Below are the code and all the weights of a small trained network. Each question names an input and a class and asks about switching units off, where a switched-off unit gives its printed mean instead of its output.

import numpy as np


def w(rows, s, z=0):
    codes = np.array(rows[::2]) - 128.0
    scale = np.full(codes.shape[1], s)
    scale[-1] = z or s
    return codes * scale


def f(y):
    return y / 2 * (1 + np.tanh(0.7978845608 * (y + 0.044715 * y**3)))


def log_softmax(a):
    a = a - a.max(-1, keepdims=True)
    return a - np.log(np.exp(a).sum(-1, keepdims=True))


def net(x, mask):
    res = np.array(x, float).reshape(1, 6) / 4 @ E
    y = f(res @ A[0][:, :-1].T + A[0][:, -1])
    res = res + np.where(mask, y, B[0][:, -1]) @ B[0][:, :-1]
    return log_softmax(res[-1] @ U[:, :-1].T + U[:, -1])


A, B = {}, {}
E = w([
[130,145,128,75,160,164,168,203],'x0',
[82,131,167,52,111,71,144,184],'x1',
[136,68,168,99,122,165,138,66],'x2',
[124,131,182,173,150,11,82,41],'x3',
[159,181,147,82,223,92,177,89],'x4',
[127,122,115,112,183,162,32,156],'x5',
],0.012)
A[0] = w([
[141,97,89,164,70,202,191,106,255],'N1',
[69,67,136,81,15,112,142,229,191],'N2',
[138,186,17,165,102,130,85,250,153],'N3',
[128,84,150,91,167,189,89,170,106],'N4',
[145,189,130,75,190,118,213,158,81],'N5',
[128,127,124,155,121,114,124,201,178],'N6',
],0.015,0.0021)
B[0] = w([
[206,120,53,141,75,139,171,96,218],'N1',
[128,152,253,89,31,154,135,128,246],'N2',
[27,117,82,181,159,142,130,157,251],'N3',
[163,139,141,100,155,155,41,152,194],'N4',
[112,142,115,72,195,84,200,138,234],'N5',
[91,124,144,146,119,168,162,130,171],'N6',
],0.017,0.018)
U = w([
[116,141,201,121,68,130,132,150,5],'0',
[135,100,165,224,140,1,75,64,220],'1',
[137,164,115,69,204,60,184,154,209],'2',
[213,108,52,163,100,162,152,119,50],'3',
[45,130,85,201,126,168,127,183,45],'4',
[174,128,107,85,182,183,47,184,151],'5',
],0.011,0.0029)

Each question gives the input, the list of numbers given to net, and the class t.
The units are the neurons (one row each of A and B). Each row of codes is followed by its name. A weight is (code - 128) times the scale printed after its matrix; where a second scale follows, it is the last column's (A, B and U).
mask holds one flag per neuron, in row order. A switched-off neuron (its flag False) gives its mean, the last column of its row in B, instead of its output. The means were averaged over made-up inputs and are rounded, as every weight is.
A unit's drop is (log p(t) with every unit on - log p(t) with that unit switched off) / (log p(t) with every unit on - log p(t) with every unit switched off).
The circuit of an input: a set's keep is (log p(t) with only the set's units on - log p(t) with every unit switched off) / (log p(t) with every unit on - log p(t) with every unit switched off). Starting from all 6 units, units are removed one at a time, each time the one whose removal leaves the highest keep (on an exact tie, the one counted first), for as long as the keep stays at least 0.8.
circuit, biggest first: the units of the circuit, biggest drop first
top k neurons: the k neurons with the biggest drops, biggest first
drop of u: that unit's drop, to one decimal
input [7,-7,-1,-4,-1,-4], class 3: top neuron : N1
input [-7,-1,-1,-2,4,-2], class 3: circuit, biggest first : N2, N5, N3
input [8,-5,1,8,-4,4], class 1: top 4 neurons : N2, N3, N5, N1
input [-3,-4,-3,3,1,-7], class 1: circuit, biggest first : N5, N6
input [3,-7,6,8,-4,5], class 1: top 2 neurons : N2, N1
input [-7,4,-8,3,1,0], class 4: circuit, biggest first : N2, N5
input [-5,1,-5,3,4,3], class 1: circuit, biggest first : N5, N2, N3
input [-1,-7,2,2,1,5], class 5: circuit, biggest first : N1, N3, N2
input [-2,-2,7,5,5,-3], class 1: circuit, biggest first : N5, N2
input [1,-6,0,2,3,-3], class 3: top 3 neurons : N5, N2, N3
input [-2,2,8,3,1,3], class 1: circuit, biggest first : N2, N5, N1, N3
input [2,2,2,6,0,4], class 1: top 4 neurons : N5, N2, N3, N4
input [2,-6,7,3,-3,-1], class 3: drop of N5 : 0.0
input [-1,4,1,1,5,8], class 5: circuit, biggest first : N4
input [-8,8,-3,7,-8,8], class 0: drop of N2 : 0.4
input [-1,-4,2,2,-8,0], class 3: drop of N1 : 0.2
